Below are the code and all the weights of a small trained network. Each question names an input and a class and asks about switching units off, where a switched-off unit gives its printed mean instead of its output.

import numpy as np


def w(rows, s, z=0):
    codes = np.array(rows[::2]) - 128.0
    scale = np.full(codes.shape[1], s)
    scale[-1] = z or s
    return codes * scale


def norm(h):
    return h / np.sqrt((h * h).mean(-1, keepdims=True) + 1e-5)


def f(y):
    return y / 2 * (1 + np.tanh(0.7978845608 * (y + 0.044715 * y**3)))


def log_softmax(a):
    a = a - a.max(-1, keepdims=True)
    return a - np.log(np.exp(a).sum(-1, keepdims=True))


def net(x, mask):
    res = np.array(x, float).reshape(1, 2) / 4 @ E
    u = 0
    for l in range(4):
        y = f(norm(res) @ A[l][:, :-1].T + A[l][:, -1])
        res = res + np.where(mask[u : u + 9], y, B[l][:, -1]) @ B[l][:, :-1]
        u += 9
    return log_softmax(norm(res)[-1] @ U[:, :-1].T + U[:, -1])


A, B = {}, {}
E = w([
[91,131,254],'x0',
[59,155,133],'x1',
],0.0052)
A[0] = w([
[128,89,170,160],'L0N1',
[103,104,222,27],'L0N2',
[98,72,84,2],'L0N3',
[47,158,89,132],'L0N4',
[168,76,149,108],'L0N5',
[4,151,102,39],'L0N6',
[80,126,44,181],'L0N7',
[112,93,117,142],'L0N8',
[194,139,161,156],'L0N9',
],0.011,0.00054)
B[0] = w([
[160,162,145,164],'L0N1',
[116,231,88,253],'L0N2',
[139,142,93,142],'L0N3',
[37,159,136,197],'L0N4',
[132,107,209,159],'L0N5',
[8,88,207,235],'L0N6',
[87,234,105,211],'L0N7',
[134,143,127,129],'L0N8',
[142,106,212,166],'L0N9',
],0.014,0.0049)
A[1] = w([
[140,172,149,195],'L1N1',
[85,135,84,143],'L1N2',
[127,142,69,105],'L1N3',
[144,120,122,88],'L1N4',
[143,183,192,181],'L1N5',
[22,151,10,251],'L1N6',
[203,58,203,141],'L1N7',
[130,137,140,86],'L1N8',
[145,154,118,30],'L1N9',
],0.013,0.0012)
B[1] = w([
[141,160,83,171],'L1N1',
[133,111,166,161],'L1N2',
[149,155,124,143],'L1N3',
[118,132,129,121],'L1N4',
[129,163,6,200],'L1N5',
[155,77,242,254],'L1N6',
[84,21,81,171],'L1N7',
[139,137,100,132],'L1N8',
[131,154,132,134],'L1N9',
],0.014,0.0089)
A[2] = w([
[33,42,65,158],'L2N1',
[255,158,252,78],'L2N2',
[19,221,42,190],'L2N3',
[247,122,79,147],'L2N4',
[79,75,154,74],'L2N5',
[145,127,155,113],'L2N6',
[218,223,6,101],'L2N7',
[185,184,20,42],'L2N8',
[163,64,97,252],'L2N9',
],0.0099,0.0023)
B[2] = w([
[129,142,232,180],'L2N1',
[250,63,103,197],'L2N2',
[253,28,193,248],'L2N3',
[91,108,67,178],'L2N4',
[117,193,85,160],'L2N5',
[142,120,113,132],'L2N6',
[21,219,46,255],'L2N7',
[80,229,86,204],'L2N8',
[121,67,76,154],'L2N9',
],0.011,0.0059)
A[3] = w([
[244,67,187,145],'L3N1',
[73,119,145,130],'L3N2',
[162,104,208,105],'L3N3',
[161,201,190,103],'L3N4',
[215,147,98,110],'L3N5',
[189,237,111,50],'L3N6',
[146,232,133,90],'L3N7',
[110,46,145,76],'L3N8',
[216,123,134,251],'L3N9',
],0.011,0.0023)
B[3] = w([
[216,170,138,253],'L3N1',
[107,169,130,177],'L3N2',
[139,160,45,229],'L3N3',
[183,58,45,199],'L3N4',
[41,158,187,161],'L3N5',
[113,23,161,198],'L3N6',
[133,4,134,196],'L3N7',
[156,49,134,176],'L3N8',
[144,223,198,187],'L3N9',
],0.014,0.0043)
U = w([
[140,25,125,132],'0',
[114,155,48,205],'1',
[166,162,125,2],'2',
[251,174,155,192],'3',
[60,133,214,129],'4',
],0.02,0.0075)

Each question gives the input, the list of numbers given to net, and the class t.
The units are the neurons (one row each of A and B). Each row of codes is followed by its name. A weight is (code - 128) times the scale printed after its matrix; where a second scale follows, it is the last column's (A, B and U).
mask holds one flag per neuron, layer by layer. A switched-off neuron (its flag False) gives its mean, the last column of its row in B, instead of its output. The means were averaged over made-up inputs and are rounded, as every weight is.
A unit's drop is (log p(t) with every unit on - log p(t) with that unit switched off) / (log p(t) with every unit on - log p(t) with every unit switched off).
The circuit of an input: a set's keep is (log p(t) with only the set's units on - log p(t) with every unit switched off) / (log p(t) with every unit on - log p(t) with every unit switched off). Starting from the 12 units with the biggest drops (on a tie, the unit counted first), units are removed one at a time, each time the one whose removal leaves the highest keep (on an exact tie, the one counted first), for as long as the keep stays at least 0.8.
units of the circuit, in order: the units of the circuit, biggest drop first
unit that matters most: the unit with the biggest drop
top k neurons: the k neurons with the biggest drops, biggest first
top k neurons in layer l: the k neurons of layer l with the biggest drops, biggest first
drop of u: that unit's drop, to one decimal
input [4,3], class 3: unit that matters most	L2N7
input [-7,5], class 3: top 2 neurons	(L2N7; L1N7)
input [2,0], class 1: top 2 neurons	(L2N7; L0N4)
input [-6,6], class 4: top 2 neurons	(L1N6; L0N4)
input [3,-7], class 0: top 2 neurons in layer 2	(L2N1; L2N7)
input [5,1], class 0: top 2 neurons in layer 3	(L3N7; L3N6)
input [2,-6], class 0: top 2 neurons	(L1N7; L0N7)
input [6,6], class 3: top 2 neurons	(L2N7; L2N3)
input [-4,-7], class 0: top 3 neurons	(L0N2; L1N7; L2N3)
input [3,-5], class 1: top 2 neurons	(L0N6; L0N2)
input [-8,7], class 4: top 3 neurons	(L1N6; L0N4; L2N3)
input [4,2], class 3: top 3 neurons	(L2N3; L0N9; L0N5)
input [4,1], class 0: top 4 neurons	(L2N3; L3N7; L3N6; L0N2)
input [-7,7], class 4: units of the circuit, in order	(L1N6)
input [2,-7], class 0: top 2 neurons	(L1N7; L2N3)
input [7,0], class 1: top 3 neurons	(L2N7; L1N5; L0N6)
input [-2,2], class 4: top 3 neurons	(L1N6; L0N4; L0N6)
input [0,-6], class 0: drop of L1N7	0.9
input [5,4], class 3: drop of L2N7	0.7
input [-5,8], class 4: drop of L3N7	0.0
input [4,-7], class 1: top 2 neurons in layer 1	(L1N5; L1N6)
input [2,-8], class 0: unit that matters most	L1N7
